Below is a small trained network, with its code and all its weights. Each question gives an input and a target symbol and asks what happens when units are switched off, that is, made to give their printed mean instead of their output.

import numpy as np


def w(rows, s, z=0):
    codes = np.array(rows[::2]) - 128.0
    scale = np.full(codes.shape[1], s)
    scale[-1] = z or s
    return codes * scale


def f(y):
    return y / 2 * (1 + np.tanh(0.7978845608 * (y + 0.044715 * y**3)))


def softmax(a):
    e = np.exp(a - a.max(-1, keepdims=True))
    return e / e.sum(-1, keepdims=True)


def log_softmax(a):
    a = a - a.max(-1, keepdims=True)
    return a - np.log(np.exp(a).sum(-1, keepdims=True))


def net(x, mask):
    ids = ['αβγδεζηθμξπσφψω'.index(c) for c in x.split()]
    T = len(ids)
    res = E[ids] + P[:T]
    u = 0
    for l in range(2):
        r = res
        for j in range(2):
            rows = slice(2 * j, 2 * j + 2)
            q, k, v = (r @ M[l][rows].T for M in (Q, K, V))
            z = softmax(np.where(np.tri(T) > 0, q @ k.T / 2**0.5, -1e9)) @ v
            o = O[l][rows]
            res = res + np.where(mask[u + j], z, o[:, -1]) @ o[:, :-1]
        u += 2
        y = f(res @ A[l][:, :-1].T + A[l][:, -1])
        res = res + np.where(mask[u : u + 8], y, B[l][:, -1]) @ B[l][:, :-1]
        u += 8
    return log_softmax(res[-1] @ U[:, :-1].T + U[:, -1])


Q, K, V, O, A, B = {}, {}, {}, {}, {}, {}
E = w([
[181,128,165,97,152,86,72],'α',
[186,164,149,80,200,171,121],'β',
[123,167,144,82,76,74,110],'γ',
[117,72,108,180,222,85,147],'δ',
[160,115,121,108,28,6,45],'ε',
[79,82,134,143,115,229,128],'ζ',
[210,53,105,200,145,114,190],'η',
[184,157,145,57,143,90,159],'θ',
[152,178,93,52,155,141,150],'μ',
[112,100,182,124,148,183,156],'ξ',
[161,194,145,228,105,175,116],'π',
[104,216,148,182,229,122,103],'σ',
[74,114,116,236,85,118,162],'φ',
[102,184,104,70,162,107,117],'ψ',
[161,106,138,122,60,159,129],'ω',
],0.014)
P = w([
[144,158,71,101,157,161,106],'0',
[183,125,236,141,163,103,103],'1',
[136,160,129,140,127,93,198],'2',
[187,130,3,151,179,171,69],'3',
[151,108,237,128,138,111,23],'4',
[127,146,126,113,107,96,189],'5',
],0.013)
Q[0] = w([
[142,100,114,48,120,4,175],'0.h1',
[115,186,249,101,74,125,159],'0.h1',
[148,158,248,124,71,115,208],'0.h2',
[210,142,2,208,111,177,59],'0.h2',
],0.0094)
K[0] = w([
[140,125,117,73,118,78,142],'0.h1',
[137,170,155,74,81,158,108],'0.h1',
[133,123,145,64,78,161,148],'0.h2',
[161,147,105,248,141,102,151],'0.h2',
],0.017)
V[0] = w([
[54,192,192,196,70,150,118],'0.h1',
[159,159,185,6,66,218,38],'0.h1',
[255,56,58,169,30,102,178],'0.h2',
[142,6,88,30,218,42,88],'0.h2',
],0.0056)
O[0] = w([
[109,76,70,163,178,75,138,53],'0.h1',
[164,209,125,240,168,129,162,244],'0.h1',
[176,165,148,114,2,103,162,248],'0.h2',
[129,96,154,29,186,64,206,50],'0.h2',
],0.0079,0.0019)
A[0] = w([
[118,117,123,51,146,123,105,14],'0.n1',
[123,137,191,109,75,55,71,109],'0.n2',
[105,152,65,123,114,160,247,253],'0.n3',
[60,176,66,115,115,38,170,88],'0.n4',
[93,86,185,153,96,115,82,209],'0.n5',
[141,174,87,145,68,175,95,94],'0.n6',
[124,112,110,95,90,64,188,193],'0.n7',
[68,48,91,108,85,129,126,66],'0.n8',
],0.012,0.0037)
B[0] = w([
[151,86,126,132,136,173,184,141],'0.n1',
[111,102,150,132,188,189,128,198],'0.n2',
[70,149,145,36,7,160,206,214],'0.n3',
[51,153,163,143,122,115,11,151],'0.n4',
[160,164,123,133,138,138,223,182],'0.n5',
[149,142,164,88,114,179,56,254],'0.n6',
[158,51,173,152,154,113,92,190],'0.n7',
[68,129,121,77,187,88,144,138],'0.n8',
],0.011,0.0073)
Q[1] = w([
[144,93,201,139,147,216,149],'1.h1',
[112,163,87,140,104,90,18],'1.h1',
[100,77,124,49,124,182,192],'1.h2',
[89,161,114,181,254,91,146],'1.h2',
],0.0079)
K[1] = w([
[192,180,151,178,81,178,116],'1.h1',
[45,96,89,105,88,99,79],'1.h1',
[77,63,102,90,109,84,192],'1.h2',
[136,140,47,197,253,120,180],'1.h2',
],0.0075)
V[1] = w([
[128,101,132,221,40,14,34],'1.h1',
[8,99,76,91,130,68,118],'1.h1',
[198,140,198,254,251,151,168],'1.h2',
[89,116,105,155,41,132,177],'1.h2',
],0.0032)
O[1] = w([
[91,81,175,75,119,102,81,91],'1.h1',
[71,116,163,107,61,165,37,2],'1.h1',
[255,114,90,132,76,76,127,111],'1.h2',
[78,138,145,75,96,151,159,123],'1.h2',
],0.006,0.0073)
A[1] = w([
[67,200,71,107,77,168,97,44],'1.n1',
[183,104,106,174,54,56,163,217],'1.n2',
[105,67,184,203,103,155,185,76],'1.n3',
[62,142,20,155,127,131,74,251],'1.n4',
[60,113,87,129,45,110,178,82],'1.n5',
[105,81,187,119,128,38,200,2],'1.n6',
[54,149,55,30,181,98,174,85],'1.n7',
[91,70,1,142,131,193,178,124],'1.n8',
],0.0091,0.0064)
B[1] = w([
[186,84,127,195,70,50,64,255],'1.n1',
[84,87,124,44,152,71,122,211],'1.n2',
[158,164,104,137,203,117,61,186],'1.n3',
[12,176,83,58,135,103,132,174],'1.n4',
[190,89,97,66,211,190,77,205],'1.n5',
[54,246,98,195,125,156,106,169],'1.n6',
[152,85,26,213,92,127,169,185],'1.n7',
[27,96,222,136,173,162,122,156],'1.n8',
],0.011,0.0072)
U = w([
[185,125,116,121,168,20,149,255],'α',
[162,202,133,169,195,229,159,97],'β',
[83,228,149,88,98,26,130,118],'γ',
[117,26,126,155,152,169,121,91],'δ',
[116,52,200,163,153,117,57,36],'ε',
[45,125,247,130,106,125,113,148],'ζ',
[138,89,149,21,101,179,132,132],'η',
[139,177,95,98,71,120,254,123],'θ',
[185,77,34,137,104,110,138,33],'μ',
[54,205,197,107,93,167,201,203],'ξ',
[141,155,73,148,163,157,33,6],'π',
[73,171,109,59,194,139,103,59],'σ',
[83,80,107,95,110,79,89,120],'φ',
[91,174,62,175,121,91,148,116],'ψ',
[141,134,188,162,26,98,149,157],'ω',
],0.0092,0.0081)

Each question gives the input, a string of symbols that net reads in full, and the target symbol t.
The units are the heads (2 rows each of Q, K, V and O) and the neurons (one row each of A and B). Each row of codes is followed by its name. A weight is (code - 128) times the scale printed after its matrix; where a second scale follows, it is the last column's (O, A, B and U).
mask holds one flag per unit, layer by layer, with each layer's heads first. A switched-off unit (its flag False) gives its mean, the last column of its rows in O or B, instead of its output. The means were averaged over made-up inputs and are rounded, as every weight is.
A unit's drop is (log p(t) with every unit on - log p(t) with that unit switched off) / (log p(t) with every unit on - log p(t) with every unit switched off).
The circuit of an input: a set's keep is (log p(t) with only the set's units on - log p(t) with every unit switched off) / (log p(t) with every unit on - log p(t) with every unit switched off). Starting from the 12 units with the biggest drops (on a tie, the unit counted first), units are removed one at a time, each time the one whose removal leaves the highest keep (on an exact tie, the one counted first), for as long as the keep stays at least 0.8.
circuit, biggest first: the units of the circuit, biggest drop first
unit that matters most: the unit with the biggest drop
k most important neurons: the k neurons with the biggest drops, biggest first
top k neurons in layer l: the k neurons of layer l with the biggest drops, biggest first
which heads matter: for each layer, one digit per head in row order, 1 if its drop is at least 0.15 and else 0, layers parted by /
input σ θ ω ω, target σ: circuit, biggest first -> [0.h2, 1.n4, 1.n1]
input δ ω β π ψ ξ, target β: unit that matters most -> 1.n5
input δ β π ω, target π: 3 most important neurons -> [0.n6, 0.n3, 1.n1]
input σ δ α φ, target φ: which heads matter -> 10 / 00
input μ μ σ μ, target σ: circuit, biggest first -> [1.n4, 0.h2]
input ω δ ω ω ξ, target α: circuit, biggest first -> [0.n3, 1.h2, 0.n6, 0.n5]
input ω ε μ φ α ω, target η: circuit, biggest first -> [1.n5, 0.n3]
input ω β π σ, target σ: circuit, biggest first -> [1.n4, 0.h2]
input β η ω α, target η: which heads matter -> 11 / 00
input ω ω ω δ μ, target α: which heads matter -> 11 / 01
input σ ω θ, target ξ: circuit, biggest first -> [0.n3, 1.h2]
input δ β φ ω π, target α: 2 most important neurons -> [0.n3, 0.n5]
input δ ω π γ, target π: circuit, biggest first -> [0.h2, 0.n6]
input δ φ π η η, target β: 2 most important neurons -> [0.n2, 0.n5]
input ξ δ ω δ γ, target α: unit that matters most -> 0.h1
input ω δ φ, target π: which heads matter -> 00 / 01
input η ω δ ψ, target δ: circuit, biggest first -> [0.h1, 0.n1, 1.n8, 1.n7]
input ω δ ψ, target φ: top 2 neurons in layer 1 -> [1.n1, 1.n5]
input ω σ ω α δ ω, target η: circuit, biggest first -> [0.n3, 1.n5]
input α ω π η β, target α: top neuron in layer 1 -> [1.n6]
input π ω δ, target ψ: 4 most important neurons -> [1.n6, 0.n8, 1.n7, 0.n6]
input σ ψ δ θ, target δ: 2 most important neurons -> [0.n1, 1.n8]
input η α ω π π, target β: top 2 neurons in layer 0 -> [0.n6, 0.n2]
input η π δ ε ω, target α: top 2 neurons in layer 1 -> [1.n2, 1.n6]
input α π θ σ ω, target α: 2 most important neurons -> [0.n6, 0.n3]
input ψ ω π, target ω: 2 most important neurons -> [0.n6, 1.n1]
input σ μ η ξ, target η: circuit, biggest first -> [0.h1]
input π ω ω ε η θ, target ξ: which heads matter -> 00 / 00
